Below are the code and all the weights of a small trained network. Each question names an input and a target symbol and asks about switching units off, where a switched-off unit gives its printed mean instead of its output.

import numpy as np


def w(rows, s, z=0):
    codes = np.array(rows[::2]) - 128.0
    scale = np.full(codes.shape[1], s)
    scale[-1] = z or s
    return codes * scale


def f(y):
    return y / 2 * (1 + np.tanh(0.7978845608 * (y + 0.044715 * y**3)))


def softmax(a):
    e = np.exp(a - a.max(-1, keepdims=True))
    return e / e.sum(-1, keepdims=True)


def log_softmax(a):
    a = a - a.max(-1, keepdims=True)
    return a - np.log(np.exp(a).sum(-1, keepdims=True))


def net(x, mask):
    ids = ['ΘΛΞΠΨΩαβγδζημστφ'.index(c) for c in x.split()]
    T = len(ids)
    res = E[ids] + P[:T]
    r = res
    for j in range(3):
        rows = slice(4 * j, 4 * j + 4)
        q, k, v = (r @ M[0][rows].T for M in (Q, K, V))
        z = softmax(np.where(np.tri(T) > 0, q @ k.T / 4**0.5, -1e9)) @ v
        o = O[0][rows]
        res = res + np.where(mask[j], z, o[:, -1]) @ o[:, :-1]
    y = f(res @ A[0][:, :-1].T + A[0][:, -1])
    res = res + np.where(mask[3:11], y, B[0][:, -1]) @ B[0][:, :-1]
    return log_softmax(res[-1] @ U[:, :-1].T + U[:, -1])


Q, K, V, O, A, B = {}, {}, {}, {}, {}, {}
E = w([
[83,73,50,183,81,143,87,174,144,103,223,137],'Θ',
[166,117,113,2,122,94,64,152,164,94,55,165],'Λ',
[149,122,128,139,200,104,161,138,212,154,29,201],'Ξ',
[87,58,136,91,225,80,79,173,114,142,149,174],'Π',
[77,90,172,185,68,111,236,127,167,143,114,176],'Ψ',
[39,91,56,119,74,183,150,82,137,179,106,122],'Ω',
[88,88,51,54,213,101,139,47,157,49,128,199],'α',
[180,144,129,111,178,101,141,139,236,85,161,235],'β',
[187,97,131,156,151,62,118,89,99,216,71,143],'γ',
[240,128,122,116,110,89,143,30,128,92,85,140],'δ',
[156,167,27,101,171,24,156,135,93,148,160,88],'ζ',
[86,112,122,59,35,157,151,182,180,145,153,121],'η',
[210,190,84,129,106,89,88,178,172,174,93,183],'μ',
[222,119,205,105,184,80,193,175,127,139,212,107],'σ',
[109,107,69,168,85,182,157,209,153,96,90,88],'τ',
[30,251,179,149,126,116,99,65,151,81,118,63],'φ',
],0.015)
P = w([
[198,181,125,82,226,109,120,131,53,128,104,169],'0',
[174,137,112,78,176,58,124,136,79,114,98,139],'1',
[167,106,111,90,138,53,132,122,108,108,104,123],'2',
[149,87,109,95,103,21,136,128,132,91,107,115],'3',
[147,53,114,103,79,22,127,109,161,91,118,100],'4',
[143,32,118,113,44,1,126,97,179,92,138,76],'5',
],0.0084)
Q[0] = w([
[106,151,214,136,120,136,118,125,151,146,139,152],'h1',
[165,88,151,111,123,133,153,156,153,139,108,214],'h1',
[160,132,152,229,126,195,70,47,63,161,125,119],'h1',
[169,99,133,243,124,154,69,140,7,178,170,136],'h1',
[145,110,28,129,132,87,107,174,131,92,138,45],'h2',
[105,106,122,213,124,251,130,141,82,134,166,102],'h2',
[161,140,123,109,93,172,121,127,144,168,145,123],'h2',
[121,102,119,40,126,24,153,84,150,142,98,140],'h2',
[119,90,58,120,113,158,215,182,83,161,161,159],'h3',
[149,82,47,47,141,17,158,160,185,109,117,132],'h3',
[148,110,91,82,154,33,98,54,145,109,100,108],'h3',
[194,70,76,148,153,119,105,156,124,126,98,123],'h3',
],0.016)
K[0] = w([
[145,147,165,112,184,148,156,169,131,144,130,192],'h1',
[97,124,161,157,74,126,159,123,178,147,97,143],'h1',
[216,103,81,77,172,122,156,127,102,156,92,204],'h1',
[211,36,66,134,151,105,153,166,73,179,148,202],'h1',
[60,159,122,178,71,142,90,126,115,103,150,23],'h2',
[144,203,156,106,234,96,72,91,90,133,105,130],'h2',
[147,168,120,103,122,108,102,136,149,154,124,138],'h2',
[65,28,87,148,29,144,187,147,179,167,132,118],'h2',
[113,8,56,137,50,108,181,136,164,151,117,150],'h3',
[21,130,153,178,28,158,144,141,208,107,156,52],'h3',
[19,184,174,187,67,131,103,73,145,91,124,64],'h3',
[120,84,149,193,95,136,73,124,165,117,111,73],'h3',
],0.017)
V[0] = w([
[174,145,169,141,56,96,148,103,66,154,145,144],'h1',
[78,148,99,126,153,85,149,190,148,184,109,33],'h1',
[103,121,225,110,119,124,153,115,91,75,142,112],'h1',
[137,159,127,130,195,103,54,101,144,112,125,121],'h1',
[160,77,135,209,140,91,147,178,85,86,110,136],'h2',
[173,103,101,132,81,130,50,149,109,231,113,161],'h2',
[141,232,154,173,91,114,127,116,162,125,84,177],'h2',
[171,146,123,41,108,141,126,152,133,88,179,107],'h2',
[162,100,116,117,126,2,123,68,165,156,132,110],'h3',
[95,158,53,189,121,105,93,103,116,97,231,129],'h3',
[53,131,180,143,100,98,118,183,158,184,218,213],'h3',
[193,134,117,164,82,109,120,184,169,118,148,121],'h3',
],0.0092)
O[0] = w([
[68,188,66,102,127,95,147,129,150,82,143,106,86],'h1',
[82,121,167,168,219,174,77,91,59,104,77,114,228],'h1',
[145,118,49,200,192,133,107,200,81,129,120,106,76],'h1',
[70,84,124,123,105,254,136,211,169,105,125,102,103],'h1',
[212,71,70,104,208,180,105,129,112,158,83,94,105],'h2',
[120,135,165,145,68,121,82,126,84,190,97,107,152],'h2',
[152,159,115,27,148,113,203,102,141,88,66,92,20],'h2',
[89,119,132,197,40,172,135,155,58,52,132,188,187],'h2',
[78,194,164,101,169,201,184,177,150,144,130,108,254],'h3',
[183,213,74,67,160,149,65,73,146,168,146,199,149],'h3',
[167,120,148,13,187,103,172,138,36,152,107,245,92],'h3',
[211,151,126,134,95,179,140,119,55,21,113,123,122],'h3',
],0.0075,0.0038)
A[0] = w([
[125,71,190,115,122,188,196,138,149,128,90,146,21],'n1',
[110,145,90,182,128,186,158,181,197,189,90,88,61],'n2',
[146,165,98,166,113,131,99,255,135,108,114,83,53],'n3',
[156,150,205,140,163,62,87,118,147,109,151,124,79],'n4',
[187,132,125,153,164,194,129,202,138,92,160,104,22],'n5',
[123,163,116,59,136,179,197,122,102,53,185,151,5],'n6',
[165,182,183,111,87,110,173,120,62,175,145,36,99],'n7',
[70,91,38,112,123,153,62,155,79,149,150,98,69],'n8',
],0.0095,0.011)
B[0] = w([
[112,82,152,45,139,185,135,6,108,122,146,157,157],'n1',
[159,143,122,201,83,158,180,111,49,139,137,255,252],'n2',
[180,131,69,6,142,148,122,152,104,223,173,116,235],'n3',
[41,124,92,113,60,208,151,82,85,159,110,83,205],'n4',
[45,202,155,219,43,71,121,119,188,148,185,110,174],'n5',
[193,150,204,213,98,115,103,99,177,166,66,92,189],'n6',
[117,120,61,180,126,102,89,209,221,144,71,206,182],'n7',
[139,167,190,25,150,7,124,109,128,44,91,92,221],'n8',
],0.0083,0.0036)
U = w([
[213,123,93,68,130,139,56,86,49,197,152,251,107],'Θ',
[126,80,117,1,81,182,142,143,96,117,129,152,101],'Λ',
[143,77,129,91,152,184,197,72,57,146,106,186,85],'Ξ',
[134,59,206,85,205,97,82,181,118,146,139,180,74],'Π',
[180,113,77,32,175,48,246,123,93,150,124,136,115],'Ψ',
[69,120,108,75,92,80,112,35,148,232,119,161,180],'Ω',
[112,53,51,116,157,153,126,144,190,102,189,250,82],'α',
[198,146,185,102,118,115,128,94,162,110,134,182,84],'β',
[149,85,105,155,140,159,127,159,91,203,48,217,55],'γ',
[155,139,17,91,73,152,197,99,104,119,139,160,72],'δ',
[87,254,110,100,201,213,124,110,38,114,99,149,205],'ζ',
[105,115,160,155,53,57,147,145,3,61,104,251,118],'η',
[125,132,76,35,95,131,86,181,167,95,19,175,32],'μ',
[177,113,168,144,163,121,160,147,76,185,237,142,132],'σ',
[201,25,63,173,122,165,71,85,101,81,90,99,253],'τ',
[94,112,67,94,162,117,119,126,171,46,113,170,79],'φ',
],0.0047,0.0043)

Each question gives the input, a string of symbols that net reads in full, and the target symbol t.
The units are the heads (4 rows each of Q, K, V and O) and the neurons (one row each of A and B). Each row of codes is followed by its name. A weight is (code - 128) times the scale printed after its matrix; where a second scale follows, it is the last column's (O, A, B and U).
mask holds one flag per unit, heads first, then neurons. A switched-off unit (its flag False) gives its mean, the last column of its rows in O or B, instead of its output. The means were averaged over made-up inputs and are rounded, as every weight is.
A unit's drop is (log p(t) with every unit on - log p(t) with that unit switched off) / (log p(t) with every unit on - log p(t) with every unit switched off).
The circuit of an input: a set's keep is (log p(t) with only the set's units on - log p(t) with every unit switched off) / (log p(t) with every unit on - log p(t) with every unit switched off). Starting from all 11 units, units are removed one at a time, each time the one whose removal leaves the highest keep (on an exact tie, the one counted first), for as long as the keep stays at least 0.8.
units of the circuit, in order: the units of the circuit, biggest drop first
most important unit: the unit with the biggest drop
top k neurons: the k neurons with the biggest drops, biggest first
which heads matter: for each layer, one digit per head in row order, 1 if its drop is at least 0.15 and else 0, layers parted by /
input φ τ τ ζ Ξ Ψ, target Ξ: units of the circuit, in order -> n1; h3; h1
input Ω σ η β Θ σ, target Θ: most important unit -> h3
input η Ω Ω, target Ω: units of the circuit, in order -> h3; h2
input σ α Ω ζ ζ δ, target Ω: units of the circuit, in order -> h2; h3; n4
input γ Ξ β, target β: which heads matter -> 111
input α σ Π Λ, target Λ: units of the circuit, in order -> h3; n3; h1; n1
input Π Ω Ξ, target Ω: which heads matter -> 111
input φ Π Π, target Π: units of the circuit, in order -> n8; h1; h2
input Ω η γ σ, target η: which heads matter -> 011
input Ω δ η α, target η: units of the circuit, in order -> h2; h3
input φ μ μ, target Θ: which heads matter -> 101
input Ω Ξ ζ Θ α δ, target Θ: which heads matter -> 011
input γ φ Ω γ Π η, target Λ: which heads matter -> 101
input η Ω η δ Λ, target η: units of the circuit, in order -> h2; h3
input η ζ Ψ γ, target Ψ: which heads matter -> 011
input φ Ψ τ β, target α: units of the circuit, in order -> h1; h3
input ζ γ φ Ω ζ Θ, target β: which heads matter -> 011
input Θ φ Ω Ξ μ, target Θ: top neuron -> n3
input Ξ Λ Ω σ ζ, target Ω: which heads matter -> 111
input Ψ φ μ α Π τ, target δ: which heads matter -> 111
input σ η τ Π γ ζ, target τ: units of the circuit, in order -> h3; h2
input Ω Ξ Ω γ β, target Ω: units of the circuit, in order -> n4; h2; h1
input β Λ τ Ω β, target Ω: most important unit -> n4
input Π η γ α η β, target η: which heads matter -> 011
input Θ Λ δ Ω φ, target ζ: which heads matter -> 101
